Here is a tiny trained network, its code and every weight. The questions are about switching its units off for an input and a class, where a switched-off unit gives its printed mean instead of its output.

import numpy as np


def w(rows, s, z=0):
    codes = np.array(rows[::2]) - 128.0
    scale = np.full(codes.shape[1], s)
    scale[-1] = z or s
    return codes * scale


def f(y):
    return np.maximum(y, 0)


def log_softmax(a):
    a = a - a.max(-1, keepdims=True)
    return a - np.log(np.exp(a).sum(-1, keepdims=True))


def net(x, mask):
    res = np.array(x, float).reshape(1, 5) / 4 @ E
    y = f(res @ A[0][:, :-1].T + A[0][:, -1])
    res = res + np.where(mask, y, B[0][:, -1]) @ B[0][:, :-1]
    return log_softmax(res[-1] @ U[:, :-1].T + U[:, -1])


A, B = {}, {}
E = w([
[129,211,156,137,134,143,43,60,181,238],'x0',
[177,161,142,111,195,111,149,175,26,197],'x1',
[229,197,108,164,91,187,200,170,184,124],'x2',
[121,78,182,61,56,227,110,173,111,171],'x3',
[184,147,140,100,116,73,2,201,146,73],'x4',
],0.008)
A[0] = w([
[165,161,156,112,185,120,142,162,33,176,41],'n0',
[129,188,159,132,116,144,51,72,176,225,60],'n1',
[117,175,143,139,125,146,95,91,142,163,4],'n2',
[199,169,123,152,109,171,159,163,162,117,67],'n3',
[133,57,110,111,99,126,171,173,85,49,64],'n4',
[200,163,114,143,102,160,160,152,164,123,65],'n5',
[206,175,134,125,69,200,172,169,172,119,103],'n6',
[114,136,126,131,126,133,125,128,126,122,80],'n7',
[126,120,125,132,125,134,134,122,135,118,41],'n8',
[77,93,140,99,141,107,88,103,98,125,71],'n9',
[63,101,155,94,143,97,90,113,89,117,77],'n10',
[95,111,129,117,134,119,101,115,105,120,17],'n11',
[77,106,136,101,141,84,104,102,99,123,31],'n12',
[128,160,63,196,188,40,152,80,152,90,2],'n13',
[96,110,143,128,130,199,197,93,106,161,79],'n14',
[171,157,127,141,104,152,153,152,148,121,40],'n15',
[166,146,160,117,191,132,154,168,44,186,70],'n16',
[41,62,183,71,136,120,72,105,82,132,109],'n17',
[191,138,148,80,107,88,13,203,132,74,65],'n18',
[93,111,136,142,97,140,119,102,194,85,45],'n19',
[116,54,215,32,24,255,114,185,109,178,20],'n20',
[93,114,101,166,152,130,188,70,113,155,95],'n21',
[121,55,90,126,124,109,192,209,83,34,66],'n22',
[90,98,131,140,70,150,124,78,208,73,78],'n23',
[123,128,123,136,128,127,125,131,129,131,68],'n24',
[83,111,120,133,127,177,213,59,105,177,66],'n25',
[75,104,121,146,72,156,116,87,220,75,81],'n26',
],0.0094,0.0063)
B[0] = w([
[206,77,85,58,52,134,86,152,67,150,204],'n0',
[131,182,217,69,161,235,149,60,163,176,246],'n1',
[115,139,159,112,155,167,143,104,126,145,158],'n2',
[69,72,99,171,148,107,171,112,114,177,199],'n3',
[126,184,199,87,159,198,124,61,166,201,210],'n4',
[73,62,102,170,156,111,173,110,113,173,193],'n5',
[72,59,72,191,179,100,192,97,112,185,235],'n6',
[136,133,123,124,132,122,137,127,134,135,128],'n7',
[125,130,133,117,121,135,135,124,126,140,128],'n8',
[98,90,96,164,142,132,179,122,129,167,180],'n9',
[101,88,107,166,144,131,178,115,127,170,189],'n10',
[115,100,111,148,147,121,165,122,142,148,140],'n11',
[98,90,94,175,161,121,171,111,135,163,166],'n12',
[176,206,99,168,188,89,64,101,94,50,212],'n13',
[80,145,159,115,93,94,119,187,188,78,203],'n14',
[94,90,106,160,147,116,154,121,125,150,160],'n15',
[190,81,88,68,39,130,82,151,66,142,212],'n16',
[90,64,73,209,163,107,207,108,118,182,233],'n17',
[30,134,186,120,63,88,164,241,240,67,250],'n18',
[178,105,106,75,73,118,108,156,81,147,172],'n19',
[193,232,89,193,212,60,42,78,98,2,255],'n20',
[98,145,145,133,102,102,105,190,184,71,209],'n21',
[141,194,205,82,156,227,118,54,159,187,240],'n22',
[194,97,101,70,68,128,85,163,52,164,207],'n23',
[142,131,134,134,132,131,124,134,123,134,128],'n24',
[63,125,184,114,83,88,126,227,222,79,222],'n25',
[208,86,94,61,63,129,98,160,45,151,215],'n26',
],0.0085)
U = w([
[77,41,58,214,172,109,204,85,120,192,126],'0',
[133,186,232,52,156,244,131,26,164,182,88],'1',
[64,129,177,111,70,78,134,255,226,50,70],'2',
[221,74,64,34,43,127,87,156,32,153,88],'3',
[176,211,77,195,206,67,76,62,100,14,253],'4',
],0.0095,0.0035)

Each question gives the input, the list of numbers given to net, and the class t.
The units are the neurons (one row each of A and B). Each row of codes is followed by its name. A weight is (code - 128) times the scale printed after its matrix; where a second scale follows, it is the last column's (A, B and U).
mask holds one flag per neuron, in row order. A switched-off neuron (its flag False) gives its mean, the last column of its row in B, instead of its output. The means were averaged over made-up inputs and are rounded, as every weight is.
A unit's drop is (log p(t) with every unit on - log p(t) with that unit switched off) / (log p(t) with every unit on - log p(t) with every unit switched off).
The circuit of an input: a set's keep is (log p(t) with only the set's units on - log p(t) with every unit switched off) / (log p(t) with every unit on - log p(t) with every unit switched off). Starting from the 12 units with the biggest drops (on a tie, the unit counted first), units are removed one at a time, each time the one whose removal leaves the highest keep (on an exact tie, the one counted first), for as long as the keep stays at least 0.8.
units of the circuit, in order: the units of the circuit, biggest drop first
unit that matters most: the unit with the biggest drop
k most important neurons: the k neurons with the biggest drops, biggest first
drop of u: that unit's drop, to one decimal
input [-7,0,4,-1,-7], class 1: units of the circuit, in order => (n22)
input [1,-7,-6,-4,-8], class 2: 2 most important neurons => (n25 n21)
input [2,6,5,3,-3], class 3: 2 most important neurons => (n16 n0)
input [-1,-6,4,-1,-4], class 3: 3 most important neurons => (n26 n23 n18)
input [0,-3,2,5,-5], class 2: 2 most important neurons => (n25 n14)
input [-2,-3,-1,-3,0], class 3: 3 most important neurons => (n20 n1 n18)
input [-1,2,6,-2,-8], class 2: 3 most important neurons => (n25 n14 n21)
input [-6,-4,3,7,-2], class 4: 2 most important neurons => (n20 n1)
input [-6,-8,-5,-8,2], class 3: 4 most important neurons => (n26 n23 n20 n19)
input [-1,-8,-1,6,-7], class 3: 3 most important neurons => (n26 n23 n18)
input [-8,-4,7,-2,-4], class 1: 3 most important neurons => (n22 n4 n17)
input [7,-1,1,8,7], class 4: 2 most important neurons => (n20 n22)
input [-2,-6,-8,6,8], class 0: 4 most important neurons => (n17 n10 n9 n25)
input [7,7,-8,4,-4], class 0: unit that matters most => n17
input [-8,-7,7,8,7], class 1: 3 most important neurons => (n22 n4 n13)
input [-8,-4,6,-7,-4], class 1: 3 most important neurons => (n22 n4 n20)
input [6,-7,-1,0,4], class 3: 2 most important neurons => (n26 n23)
input [3,5,2,-3,-5], class 2: units of the circuit, in order => (n25 n21)
input [1,1,-1,7,4], class 4: drop of n20 => 1.3
input [5,8,-8,0,8], class 0: drop of n12 => 0.2
input [0,8,5,-3,1], class 3: units of the circuit, in order => (n0)
input [6,-1,-4,3,-7], class 2: drop of n25 => 0.9
input [5,1,2,-1,-7], class 2: drop of n8 => 0.0
